Below is a small trained network, with its code and all its weights. Each question gives an input and a class and asks what happens when units are switched off, that is, made to give their printed mean instead of their output.

import numpy as np


def w(rows, s, z=0):
    codes = np.array(rows[::2]) - 128.0
    scale = np.full(codes.shape[1], s)
    scale[-1] = z or s
    return codes * scale


def f(y):
    return y / 2 * (1 + np.tanh(0.7978845608 * (y + 0.044715 * y**3)))


def log_softmax(a):
    a = a - a.max(-1, keepdims=True)
    return a - np.log(np.exp(a).sum(-1, keepdims=True))


def net(x, mask):
    res = np.array(x, float).reshape(1, 6) / 4 @ E
    y = f(res @ A[0][:, :-1].T + A[0][:, -1])
    res = res + np.where(mask, y, B[0][:, -1]) @ B[0][:, :-1]
    return log_softmax(res[-1] @ U[:, :-1].T + U[:, -1])


A, B = {}, {}
E = w([
[176,108,218,183,171,238,126,205,175,72,170,112],'x0',
[82,103,199,108,98,214,110,139,107,214,27,176],'x1',
[110,176,76,73,111,155,150,254,108,119,170,213],'x2',
[128,71,75,106,97,251,145,4,121,126,218,185],'x3',
[178,244,124,192,20,148,88,116,163,195,160,116],'x4',
[132,125,128,128,127,128,129,130,128,130,128,130],'x5',
],0.0076)
A[0] = w([
[104,144,81,93,117,86,139,96,109,168,109,124,35],'neuron 1',
[116,81,88,98,117,214,141,50,119,124,184,175,65],'neuron 2',
[118,146,67,91,97,61,136,67,96,137,101,136,92],'neuron 3',
[159,123,177,163,140,200,111,185,165,84,156,104,46],'neuron 4',
[148,130,75,124,159,61,154,114,149,46,188,103,30],'neuron 5',
[86,1,137,59,221,110,180,146,83,67,115,131,1],'neuron 6',
[73,90,196,103,95,195,101,131,91,196,29,172,41],'neuron 7',
[140,94,165,194,144,118,82,39,125,135,98,46,37],'neuron 8',
[89,158,45,90,90,72,138,100,84,167,100,144,59],'neuron 9',
[178,117,186,157,174,200,164,178,185,93,160,133,57],'neuron 10',
[164,216,124,166,76,151,106,119,150,176,161,123,17],'neuron 11',
[158,116,95,109,103,199,118,52,106,142,191,163,51],'neuron 12',
[115,184,68,83,114,163,149,240,101,116,170,195,48],'neuron 13',
[102,163,93,93,120,132,130,207,99,122,156,200,61],'neuron 14',
[104,126,128,126,137,158,117,137,144,172,97,133,49],'neuron 15',
[161,142,163,115,124,76,107,165,121,128,97,127,13],'neuron 16',
[182,153,70,168,140,74,131,111,163,70,208,87,45],'neuron 17',
[143,105,116,122,121,159,148,91,120,140,179,146,37],'neuron 18',
[123,174,166,147,147,45,100,215,117,152,61,87,80],'neuron 19',
[140,90,164,179,146,99,115,51,156,128,96,76,46],'neuron 20',
[105,141,105,118,121,101,122,107,120,133,113,138,43],'neuron 21',
[110,139,80,79,93,68,136,95,113,165,102,140,45],'neuron 22',
[138,133,93,135,158,93,115,117,155,111,185,114,27],'neuron 23',
[186,216,127,197,1,137,74,128,168,184,161,107,45],'neuron 24',
[182,129,180,176,150,192,136,164,172,83,156,103,58],'neuron 25',
[98,129,174,118,97,176,106,122,138,188,50,164,40],'neuron 26',
[121,131,112,105,114,132,143,169,104,123,147,157,47],'neuron 27',
[149,146,158,119,125,96,125,145,126,119,106,133,41],'neuron 28',
[100,137,100,110,118,142,142,168,112,121,145,139,44],'neuron 29',
[140,176,156,125,171,82,111,174,133,124,77,99,24],'neuron 30',
],0.0092,0.0072)
B[0] = w([
[114,87,185,159,129,142,85,139,99,150,134,163,162],'neuron 1',
[60,103,102,229,37,52,175,207,206,39,80,75,224],'neuron 2',
[91,81,217,184,132,143,50,148,87,192,149,186,213],'neuron 3',
[89,62,176,189,128,115,47,129,66,185,139,177,188],'neuron 4',
[173,217,93,124,133,186,153,207,55,149,183,62,196],'neuron 5',
[76,242,64,66,244,177,125,29,103,53,13,207,232],'neuron 6',
[216,216,84,117,148,145,161,234,50,154,238,48,207],'neuron 7',
[235,70,175,36,97,111,168,35,214,187,157,129,196],'neuron 8',
[100,46,195,185,146,153,55,127,77,182,134,178,208],'neuron 9',
[91,74,192,181,116,110,44,145,76,198,126,170,200],'neuron 10',
[84,180,98,106,213,144,149,78,123,68,40,145,190],'neuron 11',
[59,91,69,182,58,62,165,191,193,52,100,98,205],'neuron 12',
[224,71,176,34,103,103,167,2,235,199,156,89,229],'neuron 13',
[216,97,165,75,113,125,153,37,191,164,136,101,197],'neuron 14',
[136,175,129,123,141,131,140,144,97,121,150,105,129],'neuron 15',
[116,102,101,146,95,134,163,148,168,85,124,109,143],'neuron 16',
[192,204,106,93,133,187,161,249,37,158,190,73,207],'neuron 17',
[106,117,110,148,103,95,147,168,177,96,108,110,149],'neuron 18',
[47,67,67,217,27,96,186,169,220,42,115,103,235],'neuron 19',
[186,95,146,42,92,124,151,52,218,181,163,127,181],'neuron 20',
[125,99,137,135,142,130,99,138,132,138,130,134,130],'neuron 21',
[108,61,197,183,147,155,47,142,91,158,139,161,181],'neuron 22',
[147,178,97,128,120,132,133,186,100,151,151,109,145],'neuron 23',
[76,198,79,51,243,155,131,53,96,46,23,194,255],'neuron 24',
[74,70,186,157,136,87,68,128,67,195,141,191,192],'neuron 25',
[194,213,91,86,158,149,154,196,50,124,209,74,176],'neuron 26',
[169,134,149,114,131,134,123,79,152,118,123,102,140],'neuron 27',
[123,126,98,136,110,132,131,124,153,103,129,111,128],'neuron 28',
[160,127,129,106,143,124,139,92,161,145,122,123,137],'neuron 29',
[71,106,78,178,58,123,171,166,186,61,98,110,172],'neuron 30',
],0.0074,0.0095)
U = w([
[59,103,88,195,23,103,169,183,209,60,88,103,167],'0',
[88,76,201,178,128,134,2,137,66,197,128,187,213],'1',
[88,216,82,76,235,151,128,56,109,68,16,177,6],'2',
[200,219,95,114,128,156,155,224,50,151,214,62,122],'3',
[225,86,168,56,83,119,155,16,238,183,142,116,137],'4',
],0.0084,0.0018)

Each question gives the input, the list of numbers given to net, and the class t.
The units are the neurons (one row each of A and B). Each row of codes is followed by its name. A weight is (code - 128) times the scale printed after its matrix; where a second scale follows, it is the last column's (A, B and U).
mask holds one flag per neuron, in row order. A switched-off neuron (its flag False) gives its mean, the last column of its row in B, instead of its output. The means were averaged over made-up inputs and are rounded, as every weight is.
A unit's drop is (log p(t) with every unit on - log p(t) with that unit switched off) / (log p(t) with every unit on - log p(t) with every unit switched off).
The circuit of an input: a set's keep is (log p(t) with only the set's units on - log p(t) with every unit switched off) / (log p(t) with every unit on - log p(t) with every unit switched off). Starting from the 12 units with the biggest drops (on a tie, the unit counted first), units are removed one at a time, each time the one whose removal leaves the highest keep (on an exact tie, the one counted first), for as long as the keep stays at least 0.8.
units of the circuit, in order: the units of the circuit, biggest drop first
unit that matters most: the unit with the biggest drop
top k neurons: the k neurons with the biggest drops, biggest first
drop of u: that unit's drop, to one decimal
input [3,-4,8,3,-7,4], class 4: unit that matters most -> neuron 13
input [8,-2,-3,5,-7,2], class 1: top 3 neurons -> neuron 10; neuron 25; neuron 4
input [1,-4,8,-7,5,5], class 4: top 2 neurons -> neuron 13; neuron 14
input [-4,-7,3,6,1,4], class 3: top 2 neurons -> neuron 17; neuron 5
input [1,-2,5,-2,5,3], class 2: top 4 neurons -> neuron 24; neuron 11; neuron 8; neuron 20
input [1,5,-3,-4,2,5], class 3: top 3 neurons -> neuron 7; neuron 26; neuron 2
input [-2,-1,7,-6,-1,-8], class 4: top 3 neurons -> neuron 13; neuron 14; neuron 2
input [3,2,-4,-3,3,4], class 4: top 4 neurons -> neuron 6; neuron 2; neuron 8; neuron 12
input [-8,2,-8,6,-2,5], class 1: top 4 neurons -> neuron 3; neuron 9; neuron 22; neuron 13
input [-7,-5,8,8,-1,1], class 0: top 3 neurons -> neuron 2; neuron 12; neuron 8
input [-8,4,3,-7,0,1], class 1: top 2 neurons -> neuron 9; neuron 22
input [5,0,5,0,1,-1], class 1: top 3 neurons -> neuron 10; neuron 4; neuron 25
input [-1,-4,-8,4,8,2], class 2: top 2 neurons -> neuron 24; neuron 11
input [4,-2,-4,-2,2,3], class 1: top 3 neurons -> neuron 13; neuron 25; neuron 14
input [5,2,-6,7,-3,6], class 0: units of the circuit, in order -> neuron 2
input [5,0,4,0,1,-5], class 1: drop of neuron 10 -> 0.1
input [3,5,-8,-3,-6,-7], class 4: drop of neuron 8 -> 1.4
input [-7,4,-3,1,3,-6], class 1: drop of neuron 10 -> 0.0
